-358 297 492 293 103 363 -18 -26 465 -174 93 -91 43 406 259 291 120 25
 269 15 -74 -38 288 241 72 -47 -157 -151 -268 168 -245 -336 -189 -202
 -288 -141 -78 99 -135 -120 45 -129 186 -49 -224 -287 -299 -143 -470 : R
410 290 -686 13 68 424 297 -133 188 188 -133 -46 198 -106 -323 146 -75
 -122 -46 24 -75 -205 271 -75 286 407 -75 185 -75 -438 323 -46 -46 -201
 -173 339 188 -29 209 -133 -133 -75 -388 -133 -162 -295 71 -75 -361 : E
341 137 76 492 -83 39 -890 383 -308 -261 -93 244 -261 26 754 42 -501 51
 -261 -181 137 194 160 69 67 -514 47 -299 -296 344 -629 -169 -2 -467 125
 404 -110 161 -260 282 238 43 -199 -110 -541 -100 137 -34 -261 : B
-49 -151 -109 -613 249 513 104 25 102 -316 -153 -160 118 -151 39 -94 399
 -350 -246 -692 -61 -121 584 -134 13 639 730 383 -157 -323 335 245 -158
 -584 -310 78 -9 -68 -3 -243 -289 -206 2 248 99 -328 291 -252 13 : V
410 290 -686 13 68 424 297 84 -350 -236 -771 -46 198 -106 -323 146 603
 -47 0 24 -75 -205 271 312 286 -60 -221 -59 -357 192 -400 -370 -172 -61
 -322 -163 11 46 -8 -55 15 -213 286 57 -181 -188 -494 -179 -480 : Z
-243 208 221 471 242 439 -397 -7 682 -204 -44 -24 82 149 481 59 353 197
 211 -171 -106 -33 324 187 55 -218 -155 -260 -259 154 -259 -335 -520
 -212 -127 -125 -368 199 21 165 498 85 250 -275 -251 -550 122 78 -335 : H
-412 101 454 -168 -3 357 301 -43 -98 -73 260 -439 40 456 -88 315 -113 37
 304 293 -123 -228 -200 346 110 80 -406 -28 -194 224 -101 15 102 -76
 -656 -230 743 -346 -137 -59 -586 -215 47 182 -126 33 -325 -167 -548 : S
all E: -75 => 16 20 23 26 28 41 47
all B: -261 => 9 12 18 48
all E: -46 => 11 18 31 32
q: 341 137 76 492 -83 39 -890 383 -308 -261 -93 244 -261 26 754 42 -501 51
 -261 -181 137 194 160 69 67 -514 47 -299 -296 344 -629 -169 -2 -467 125
 404 -110 161 -260 282 238 43 -199 -110 -541 -100 137 -34 -261 => B
all E: -133 => 7 10 39 40 43

118 -183 -187 -7 118 -195 118 -235 118 -7 -91 -> zus
112 -202 -234 496 117 -234 -156 -234 111 23 -96 -> Tid
30 20 0 0 -71 -120 -144 59 0 65 -18 -> neme
29 0 440 252 -104 -286 -63 0 -46 193 805 -> Ral
255 -58 440 255 255 -286 -62 255 -45 0 804 -> sobi
12 -66 391 187 -96 391 -96 -137 -47 170 391 -> zabor
dup Ral:  => 0
dup Tid:  => -234
dup sobi:  => 255
dup neme:  => 0
all zus: 118 => 0 4 6 8
all Ral: 29 => 0
q: 118 -183 -187 -7 118 -195 118 -235 118 -7 -91 => zus

-350 40 -281 117 -62 -23 143 -11 167 165 32 5 148 -87 117 107 -251 358
 592 558 -11  D
-652 74 -632 227 -369 -276 -130 -245 21 235 255 -265 140 230 -125 -173
 -314 -359 -99 230 -81  P
-340 265 -170 136 31 7 33 -107 42 37 -246 -478 182 -32 -118 211 -392 -7
 -179 325 -296  A
-804 -532 -662 -101 -241 -550 249 -157 533 357 187 -89 136 -543 205 -153
 91 -337 -2 16 -196  L
dup P:  => 230
q: -652 74 -632 227 -369 -276 -130 -245 21 235 255 -265 140 230 -125 -173
 -314 -359 -99 230 -81 => P
q: -804 -532 -662 -101 -241 -550 249 -157 533 357 187 -89 136 -543 205 -153
 91 -337 -2 16 -196 => L

331 331 69 127 127 331 = Tef
331 -222 69 157 21 136 = rur
-58 -27 83 -27 -58 -27 = rimu
66 11 11 11 11 386 = tov
371 330 -908 330 330 330 = Nune
255 -662 -64 -28 173 -64 = Vapa
all Tef: 331 => 0 1 5
dup Vapa:  => -64
dup Nune:  => 330
dup tov:  => 11
all rimu: -27 => 1 3 5
q: 331 331 69 127 127 331 => Tef

